Below is a small trained network, with its code and all its weights. Each question gives an input and a class and asks what happens when units are switched off, that is, made to give their printed mean instead of their output.

import numpy as np


def w(rows, s, z=0):
    codes = np.array(rows[::2]) - 128.0
    scale = np.full(codes.shape[1], s)
    scale[-1] = z or s
    return codes * scale


def f(y):
    return np.maximum(y, 0)


def log_softmax(a):
    a = a - a.max(-1, keepdims=True)
    return a - np.log(np.exp(a).sum(-1, keepdims=True))


def net(x, mask):
    res = np.array(x, float).reshape(1, 8) / 4 @ E
    y = f(res @ A[0][:, :-1].T + A[0][:, -1])
    res = res + np.where(mask, y, B[0][:, -1]) @ B[0][:, :-1]
    return log_softmax(res[-1] @ U[:, :-1].T + U[:, -1])


A, B = {}, {}
E = w([
[61,68,156,197,139,205,145],'x0',
[159,148,110,99,36,90,145],'x1',
[30,100,118,114,156,164,144],'x2',
[215,253,215,213,144,198,145],'x3',
[64,134,223,93,178,122,50],'x4',
[61,168,113,98,126,108,200],'x5',
[177,168,36,90,177,235,82],'x6',
[97,138,94,154,79,93,51],'x7',
],0.006)
A[0] = w([
[83,148,208,169,101,45,88,129],'n1',
[92,130,199,172,100,66,105,123],'n2',
[74,68,103,176,177,186,202,165],'n3',
[201,130,156,146,134,176,221,149],'n4',
[54,59,105,156,178,177,207,208],'n5',
[133,173,201,169,161,67,114,158],'n6',
[176,85,77,57,201,205,68,186],'n7',
[48,47,186,55,124,80,185,146],'n8',
[203,131,94,43,134,203,48,188],'n9',
[141,87,191,194,114,231,133,144],'n10',
[101,160,79,31,29,53,154,180],'n11',
[97,105,32,135,113,88,142,138],'n12',
[170,129,216,164,42,74,117,252],'n13',
[226,196,80,142,65,184,219,149],'n14',
[1,34,173,62,188,77,169,118],'n15',
[60,120,136,66,117,105,102,130],'n16',
[54,109,122,122,168,203,162,171],'n17',
[152,146,190,223,108,66,84,183],'n18',
[157,59,10,70,78,47,166,186],'n19',
[161,176,148,163,77,153,193,155],'n20',
[117,174,206,178,191,175,73,115],'n21',
],0.0056,0.0028)
B[0] = w([
[91,103,163,95,72,125,132,203],'n1',
[113,97,203,102,86,127,156,191],'n2',
[45,124,26,174,183,105,98,212],'n3',
[123,158,108,147,174,122,144,206],'n4',
[11,150,68,165,159,98,141,233],'n5',
[104,128,151,131,89,110,127,201],'n6',
[152,123,109,139,206,125,26,214],'n7',
[87,185,118,95,132,168,162,232],'n8',
[158,109,100,129,219,155,102,213],'n9',
[106,109,108,170,149,93,156,208],'n10',
[59,136,48,180,178,98,114,229],'n11',
[110,87,104,172,196,78,82,188],'n12',
[25,121,130,176,96,92,212,248],'n13',
[124,177,76,100,172,194,152,235],'n14',
[49,198,113,133,129,174,203,253],'n15',
[67,161,117,145,159,128,179,185],'n16',
[80,139,56,178,168,123,115,208],'n17',
[90,95,149,135,81,101,158,219],'n18',
[112,99,60,254,240,72,35,241],'n19',
[61,143,137,122,164,145,168,203],'n20',
[148,68,138,174,140,83,67,210],'n21',
],0.0062,0.0055)
U = w([
[98,110,53,192,167,40,103,225],'0',
[253,134,111,101,150,214,33,2],'1',
[92,248,102,81,111,242,254,129],'2',
[129,44,214,111,15,64,136,72],'3',
],0.007,0.0013)

Each question gives the input, the list of numbers given to net, and the class t.
The units are the neurons (one row each of A and B). Each row of codes is followed by its name. A weight is (code - 128) times the scale printed after its matrix; where a second scale follows, it is the last column's (A, B and U).
mask holds one flag per neuron, in row order. A switched-off neuron (its flag False) gives its mean, the last column of its row in B, instead of its output. The means were averaged over made-up inputs and are rounded, as every weight is.
A unit's drop is (log p(t) with every unit on - log p(t) with that unit switched off) / (log p(t) with every unit on - log p(t) with every unit switched off).
The circuit of an input: a set's keep is (log p(t) with only the set's units on - log p(t) with every unit switched off) / (log p(t) with every unit on - log p(t) with every unit switched off). Starting from the 12 units with the biggest drops (on a tie, the unit counted first), units are removed one at a time, each time the one whose removal leaves the highest keep (on an exact tie, the one counted first), for as long as the keep stays at least 0.8.
circuit, biggest first: the units of the circuit, biggest drop first
top k neurons: the k neurons with the biggest drops, biggest first
drop of u: that unit's drop, to one decimal
input [3,5,-1,-5,6,8,0,-6], class 2: circuit, biggest first : n15
input [0,-3,8,0,0,-3,-6,-4], class 2: circuit, biggest first : n15; n19
input [5,5,7,-1,-1,-5,-2,-5], class 2: circuit, biggest first : n19; n21
input [3,-6,4,-3,1,3,-1,0], class 2: top 3 neurons : n15; n19; n8
input [-4,-1,7,2,6,1,-7,4], class 2: circuit, biggest first : n15; n19
input [-4,3,0,7,-6,-3,-7,0], class 2: circuit, biggest first : n14; n19
input [-7,8,-5,3,4,3,6,-7], class 1: circuit, biggest first : n15; n9; n5
input [-6,-2,-1,1,6,8,-7,1], class 2: top 2 neurons : n15; n8
input [-5,-2,0,-1,8,2,0,-2], class 2: top 2 neurons : n19; n15
input [-6,-6,7,1,3,1,-5,-1], class 2: top 2 neurons : n15; n19
input [8,-7,7,5,-7,7,5,-5], class 0: drop of n3 : 0.3
input [-3,3,2,3,8,0,6,8], class 1: drop of n4 : 0.0
input [8,5,8,-6,2,5,-8,-4], class 2: drop of n15 : 1.0
input [2,2,-5,4,-6,-1,-1,-1], class 2: top neuron : n14
